Here is a tiny trained network, its code and every weight. The questions are about switching its units off for an input and a class, where a switched-off unit gives its printed mean instead of its output.

import numpy as np


def w(rows, s, z=0):
    codes = np.array(rows[::2]) - 128.0
    scale = np.full(codes.shape[1], s)
    scale[-1] = z or s
    return codes * scale


def norm(h):
    return h / np.sqrt((h * h).mean(-1, keepdims=True) + 1e-5)


def f(y):
    return np.maximum(y, 0)


def log_softmax(a):
    a = a - a.max(-1, keepdims=True)
    return a - np.log(np.exp(a).sum(-1, keepdims=True))


def net(x, mask):
    res = np.array(x, float).reshape(1, 2) / 4 @ E
    u = 0
    for l in range(4):
        y = f(norm(res) @ A[l][:, :-1].T + A[l][:, -1])
        res = res + np.where(mask[u : u + 5], y, B[l][:, -1]) @ B[l][:, :-1]
        u += 5
    return log_softmax(norm(res)[-1] @ U[:, :-1].T + U[:, -1])


A, B = {}, {}
E = w([
[34,25,184,105,205,70,154,128],'x0',
[237,124,108,48,202,151,255,145],'x1',
],0.011)
A[0] = w([
[195,149,175,89,181,36,167,127,217],'L0N0',
[101,179,175,138,68,75,213,158,63],'L0N1',
[80,191,119,136,127,24,109,134,63],'L0N2',
[86,100,168,254,120,42,63,169,193],'L0N3',
[254,161,108,225,46,193,62,146,3],'L0N4',
],0.0057,0.0035)
B[0] = w([
[84,110,41,73,75,238,224,138,226],'L0N0',
[97,198,254,120,67,164,166,241,128],'L0N1',
[164,94,120,156,132,190,147,124,156],'L0N2',
[158,80,75,112,128,213,201,160,254],'L0N3',
[157,200,98,14,49,246,143,58,229],'L0N4',
],0.0073,0.0064)
A[1] = w([
[184,134,141,157,152,42,117,189,26],'L1N0',
[111,152,9,168,124,45,112,213,41],'L1N1',
[60,135,138,214,48,126,3,125,70],'L1N2',
[115,150,106,129,132,59,98,243,3],'L1N3',
[79,114,94,108,79,209,144,119,107],'L1N4',
],0.016,0.0025)
B[1] = w([
[96,245,206,133,129,163,146,165,128],'L1N0',
[88,109,130,120,135,127,69,129,129],'L1N1',
[144,109,60,232,156,185,229,197,185],'L1N2',
[102,82,151,109,66,189,152,110,128],'L1N3',
[187,114,199,138,188,95,72,123,254],'L1N4',
],0.012,0.019)
A[2] = w([
[71,108,130,162,126,92,106,112,3],'L2N0',
[131,135,179,136,162,113,90,119,135],'L2N1',
[2,63,156,108,147,95,115,119,74],'L2N2',
[131,118,175,112,157,89,85,129,103],'L2N3',
[128,97,111,134,68,90,121,125,6],'L2N4',
],0.029,0.0014)
B[2] = w([
[116,107,120,153,107,192,140,156,157],'L2N0',
[75,111,141,128,120,131,121,107,251],'L2N1',
[152,254,152,89,104,120,137,161,248],'L2N2',
[125,93,119,139,109,128,113,62,255],'L2N3',
[144,152,111,138,160,150,132,113,128],'L2N4',
],0.024,0.0095)
A[3] = w([
[149,112,89,86,123,110,191,125,201],'L3N0',
[137,250,103,129,47,116,70,121,81],'L3N1',
[148,95,121,78,185,113,206,139,148],'L3N2',
[110,69,85,112,101,95,156,126,1],'L3N3',
[130,78,136,107,185,137,173,154,195],'L3N4',
],0.027,0.0015)
B[3] = w([
[73,110,118,214,135,129,81,139,183],'L3N0',
[60,249,230,13,99,58,199,160,253],'L3N1',
[140,63,89,241,135,190,143,180,219],'L3N2',
[145,213,179,77,119,190,111,124,142],'L3N3',
[102,147,93,194,120,156,115,163,208],'L3N4',
],0.016,0.017)
U = w([
[115,95,102,246,149,183,141,172,191],'0',
[102,215,188,87,108,115,170,136,228],'1',
[97,61,168,129,126,137,88,9,183],'2',
[140,102,57,98,157,61,116,118,12],'3',
[165,81,85,110,147,67,105,127,4],'4',
],0.013,0.0044)

Each question gives the input, the list of numbers given to net, and the class t.
The units are the neurons (one row each of A and B). Each row of codes is followed by its name. A weight is (code - 128) times the scale printed after its matrix; where a second scale follows, it is the last column's (A, B and U).
mask holds one flag per neuron, layer by layer. A switched-off neuron (its flag False) gives its mean, the last column of its row in B, instead of its output. The means were averaged over made-up inputs and are rounded, as every weight is.
A unit's drop is (log p(t) with every unit on - log p(t) with that unit switched off) / (log p(t) with every unit on - log p(t) with every unit switched off).
The circuit of an input: a set's keep is (log p(t) with only the set's units on - log p(t) with every unit switched off) / (log p(t) with every unit on - log p(t) with every unit switched off). Starting from the 12 units with the biggest drops (on a tie, the unit counted first), units are removed one at a time, each time the one whose removal leaves the highest keep (on an exact tie, the one counted first), for as long as the keep stays at least 0.8.
circuit, biggest first: the units of the circuit, biggest drop first
k most important neurons: the k neurons with the biggest drops, biggest first
drop of u: that unit's drop, to one decimal
input [-4,-7], class 0: circuit, biggest first : [L1N2]
input [-3,0], class 2: 3 most important neurons : [L1N2, L2N2, L1N4]
input [-2,-1], class 2: 3 most important neurons : [L2N2, L1N4, L3N1]
input [0,-3], class 2: 2 most important neurons : [L0N3, L1N4]
input [-3,3], class 2: 4 most important neurons : [L1N2, L2N2, L0N3, L3N1]
input [3,2], class 2: 2 most important neurons : [L1N2, L0N0]
input [-1,-4], class 0: 3 most important neurons : [L1N2, L0N0, L3N1]
input [-4,-5], class 0: 3 most important neurons : [L2N2, L1N2, L3N1]
input [-2,1], class 2: 2 most important neurons : [L1N2, L2N2]
input [8,8], class 0: 2 most important neurons : [L0N0, L3N2]
input [3,0], class 2: drop of L3N1 : 0.1
input [-2,6], class 0: drop of L2N2 : 0.3
input [3,-6], class 0: drop of L1N2 : 3.3
input [6,-6], class 0: circuit, biggest first : [L3N1]
input [-2,2], class 2: 3 most important neurons : [L1N2, L2N2, L3N1]
